Below are the code and all the weights of a small trained network. Each question names an input and a class and asks about switching units off, where a switched-off unit gives its printed mean instead of its output.

import numpy as np


def w(rows, s, z=0):
    codes = np.array(rows[::2]) - 128.0
    scale = np.full(codes.shape[1], s)
    scale[-1] = z or s
    return codes * scale


def norm(h):
    return h / np.sqrt((h * h).mean(-1, keepdims=True) + 1e-5)


def f(y):
    return y / 2 * (1 + np.tanh(0.7978845608 * (y + 0.044715 * y**3)))


def log_softmax(a):
    a = a - a.max(-1, keepdims=True)
    return a - np.log(np.exp(a).sum(-1, keepdims=True))


def net(x, mask):
    res = np.array(x, float).reshape(1, 2) / 4 @ E
    u = 0
    for l in range(2):
        y = f(norm(res) @ A[l][:, :-1].T + A[l][:, -1])
        res = res + np.where(mask[u : u + 9], y, B[l][:, -1]) @ B[l][:, :-1]
        u += 9
    return log_softmax(norm(res)[-1] @ U[:, :-1].T + U[:, -1])


A, B = {}, {}
E = w([
[161,103,60,183,115],'x0',
[142,254,93,123,161],'x1',
],0.0091)
A[0] = w([
[101,139,132,27,197,87],'0.n1',
[188,104,139,106,154,2],'0.n2',
[168,51,155,118,110,102],'0.n3',
[135,33,136,200,56,128],'0.n4',
[52,91,239,109,113,22],'0.n5',
[185,155,3,155,164,106],'0.n6',
[130,84,188,36,138,6],'0.n7',
[136,111,215,112,138,29],'0.n8',
[142,194,123,110,197,189],'0.n9',
],0.007,0.0035)
B[0] = w([
[139,109,137,81,149,158],'0.n1',
[135,89,124,124,57,101],'0.n2',
[167,105,123,119,115,184],'0.n3',
[183,98,65,74,246,253],'0.n4',
[141,174,138,150,67,199],'0.n5',
[90,178,165,186,2,230],'0.n6',
[70,173,143,103,40,161],'0.n7',
[90,165,99,116,84,141],'0.n8',
[118,98,73,123,169,207],'0.n9',
],0.0082,0.005)
A[1] = w([
[125,129,151,127,64,60],'1.n1',
[150,200,79,227,76,25],'1.n2',
[145,105,178,98,174,116],'1.n3',
[169,10,139,138,147,37],'1.n4',
[178,55,138,90,162,61],'1.n5',
[116,184,93,248,72,44],'1.n6',
[81,151,254,113,35,2],'1.n7',
[170,132,112,200,210,158],'1.n8',
[103,211,155,139,123,193],'1.n9',
],0.0087,0.0032)
B[1] = w([
[95,118,174,118,158,145],'1.n1',
[30,196,69,107,2,253],'1.n2',
[111,161,140,222,136,154],'1.n3',
[193,92,66,187,172,230],'1.n4',
[165,132,58,177,109,207],'1.n5',
[94,227,43,148,47,255],'1.n6',
[148,83,210,71,27,230],'1.n7',
[72,141,211,96,88,208],'1.n8',
[183,44,128,162,144,247],'1.n9',
],0.0086,0.0044)
U = w([
[105,117,204,204,153,14],'0',
[113,115,153,146,138,1],'1',
[102,194,74,152,52,213],'2',
[135,92,236,66,64,186],'3',
[132,163,156,82,251,176],'4',
[219,60,56,170,164,212],'5',
],0.018,0.0062)

Each question gives the input, the list of numbers given to net, and the class t.
The units are the neurons (one row each of A and B). Each row of codes is followed by its name. A weight is (code - 128) times the scale printed after its matrix; where a second scale follows, it is the last column's (A, B and U).
mask holds one flag per neuron, layer by layer. A switched-off neuron (its flag False) gives its mean, the last column of its row in B, instead of its output. The means were averaged over made-up inputs and are rounded, as every weight is.
A unit's drop is (log p(t) with every unit on - log p(t) with that unit switched off) / (log p(t) with every unit on - log p(t) with every unit switched off).
unit that matters most: the unit with the biggest drop
k most important neurons: the k neurons with the biggest drops, biggest first
k most important neurons of layer l: the k neurons of layer l with the biggest drops, biggest first
drop of u: that unit's drop, to one decimal
input [-3,-8], class 5: unit that matters most : 0.n4
input [-3,-6], class 5: 2 most important neurons : [0.n6, 0.n4]
input [-3,-7], class 5: 2 most important neurons : [0.n4, 0.n6]
input [-1,3], class 4: 2 most important neurons : [0.n5, 0.n9]
input [-2,-3], class 3: 2 most important neurons of layer 0 : [0.n7, 0.n5]
input [-5,2], class 4: 2 most important neurons : [0.n6, 0.n9]
input [0,0], class 0: 3 most important neurons of layer 0 : [0.n6, 0.n5, 0.n4]
input [-1,0], class 3: 2 most important neurons : [0.n4, 0.n1]
input [2,-2], class 5: drop of 0.n7 : 0.0
input [3,-1], class 5: drop of 0.n4 : 2.6
input [-5,1], class 3: drop of 0.n4 : 2.2
